Here is a tiny trained network, its code and every weight. The questions are about switching its units off for an input and a class, where a switched-off unit gives its printed mean instead of its output.

import numpy as np


def w(rows, s, z=0):
    codes = np.array(rows[::2]) - 128.0
    scale = np.full(codes.shape[1], s)
    scale[-1] = z or s
    return codes * scale


def f(y):
    return np.maximum(y, 0)


def log_softmax(a):
    a = a - a.max(-1, keepdims=True)
    return a - np.log(np.exp(a).sum(-1, keepdims=True))


def net(x, mask):
    res = np.array(x, float).reshape(1, 7) / 4 @ E
    y = f(res @ A[0][:, :-1].T + A[0][:, -1])
    res = res + np.where(mask, y, B[0][:, -1]) @ B[0][:, :-1]
    return log_softmax(res[-1] @ U[:, :-1].T + U[:, -1])


A, B = {}, {}
E = w([
[132,76,121,112,135,123,105,125,154,2,140],'x0',
[127,105,122,177,126,134,149,130,38,111,186],'x1',
[135,138,121,131,250,123,120,128,103,123,99],'x2',
[129,128,129,128,128,129,128,127,128,128,128],'x3',
[128,127,128,128,128,128,128,128,128,128,128],'x4',
[129,127,128,128,128,128,128,127,128,128,128],'x5',
[129,128,127,128,128,127,128,128,128,128,128],'x6',
],0.014)
A[0] = w([
[128,111,124,154,119,129,133,124,27,115,179,136],'N1',
[125,130,131,125,138,128,127,130,122,135,127,106],'N2',
[139,132,125,136,125,131,125,115,115,198,122,254],'N3',
[128,104,137,136,130,136,123,131,103,58,165,45],'N4',
[134,116,138,127,131,117,129,132,143,116,125,131],'N5',
[118,144,122,155,121,116,142,139,37,194,172,120],'N6',
[129,133,114,133,126,128,147,142,95,150,142,118],'N7',
[119,151,127,121,131,126,128,139,170,201,94,211],'N8',
[120,117,123,122,137,118,117,123,187,85,127,136],'N9',
[124,131,127,126,65,125,133,134,143,127,151,250],'N10',
[125,137,126,129,251,125,128,134,111,126,107,134],'N11',
[131,119,123,126,126,127,124,129,127,133,126,99],'N12',
[134,123,133,114,134,134,124,136,185,87,100,171],'N13',
[132,109,118,136,124,129,128,131,91,83,148,53],'N14',
],0.024,0.0066)
B[0] = w([
[124,117,144,160,130,172,134,135,20,128,192,247],'N1',
[134,102,92,117,143,140,133,132,107,169,121,136],'N2',
[133,164,182,126,69,83,133,133,119,191,73,217],'N3',
[128,118,117,125,156,85,138,126,139,127,224,215],'N4',
[123,122,128,129,135,139,119,128,142,118,124,151],'N5',
[125,132,140,135,129,218,108,120,121,101,50,239],'N6',
[131,124,132,135,136,163,124,129,130,125,102,167],'N7',
[125,144,126,117,122,37,154,137,131,170,200,231],'N8',
[119,108,103,136,129,170,111,120,150,103,88,203],'N9',
[129,100,145,118,46,161,129,131,155,134,163,226],'N10',
[129,157,121,132,254,85,130,127,120,123,88,253],'N11',
[123,134,137,133,130,125,117,125,128,128,133,128],'N12',
[136,113,91,118,113,152,118,116,167,109,78,208],'N13',
[133,133,130,118,136,86,134,134,120,123,187,188],'N14',
],0.033,0.022)
U = w([
[129,129,165,77,3,69,161,151,191,200,166,201],'0',
[121,101,187,153,18,219,107,136,101,148,109,116],'1',
[122,59,91,97,25,204,74,105,224,79,95,217],'2',
[117,70,134,128,53,128,153,144,121,107,251,122],'3',
[124,191,133,99,154,14,166,142,155,188,102,162],'4',
[116,167,158,178,178,168,110,126,60,135,45,38],'5',
[117,124,60,122,179,139,73,94,191,59,29,134],'6',
[112,134,108,153,201,74,155,134,84,92,197,2],'7',
],0.0056,0.0039)

Each question gives the input, the list of numbers given to net, and the class t.
The units are the neurons (one row each of A and B). Each row of codes is followed by its name. A weight is (code - 128) times the scale printed after its matrix; where a second scale follows, it is the last column's (A, B and U).
mask holds one flag per neuron, in row order. A switched-off neuron (its flag False) gives its mean, the last column of its row in B, instead of its output. The means were averaged over made-up inputs and are rounded, as every weight is.
A unit's drop is (log p(t) with every unit on - log p(t) with that unit switched off) / (log p(t) with every unit on - log p(t) with every unit switched off).
unit that matters most: the unit with the biggest drop
top k neurons: the k neurons with the biggest drops, biggest first
drop when u is switched off: that unit's drop, to one decimal
input [-2,0,7,-1,7,-3,3], class 4: unit that matters most : N1
input [0,-1,-2,7,3,8,-3], class 0: top 2 neurons : (N6; N11)
input [0,-8,1,6,7,7,-4], class 4: top 2 neurons : (N8; N6)
input [-8,3,0,4,2,2,0], class 1: top 2 neurons : (N11; N6)
input [-5,0,-8,-6,-6,3,-3], class 0: top 2 neurons : (N8; N1)
input [0,0,5,-7,-3,7,0], class 4: top 3 neurons : (N6; N1; N9)
input [8,2,-2,-4,4,2,8], class 3: top 2 neurons : (N11; N4)
input [5,1,0,3,-3,5,5], class 3: top 3 neurons : (N11; N6; N4)
input [2,-1,4,7,7,6,2], class 6: top 2 neurons : (N1; N8)
input [0,5,-5,-1,-6,4,4], class 1: top 2 neurons : (N6; N8)
input [7,1,-2,-7,-7,8,-6], class 3: top 4 neurons : (N4; N6; N11; N14)
input [7,0,5,1,7,-2,-5], class 6: top 2 neurons : (N1; N13)
input [4,0,-4,4,-4,8,-5], class 2: top 2 neurons : (N1; N8)
input [-8,-1,2,7,5,6,7], class 4: unit that matters most : N8
input [8,0,-3,-2,-1,5,-4], class 2: top 4 neurons : (N9; N13; N1; N8)
input [-7,8,-4,0,1,6,0], class 1: drop when N9 is switched off : 0.0
input [5,-7,-1,0,-6,-8,3], class 2: drop when N11 is switched off : 0.8
input [-3,-1,-2,-3,8,5,-2], class 0: drop when N11 is switched off : 0.7
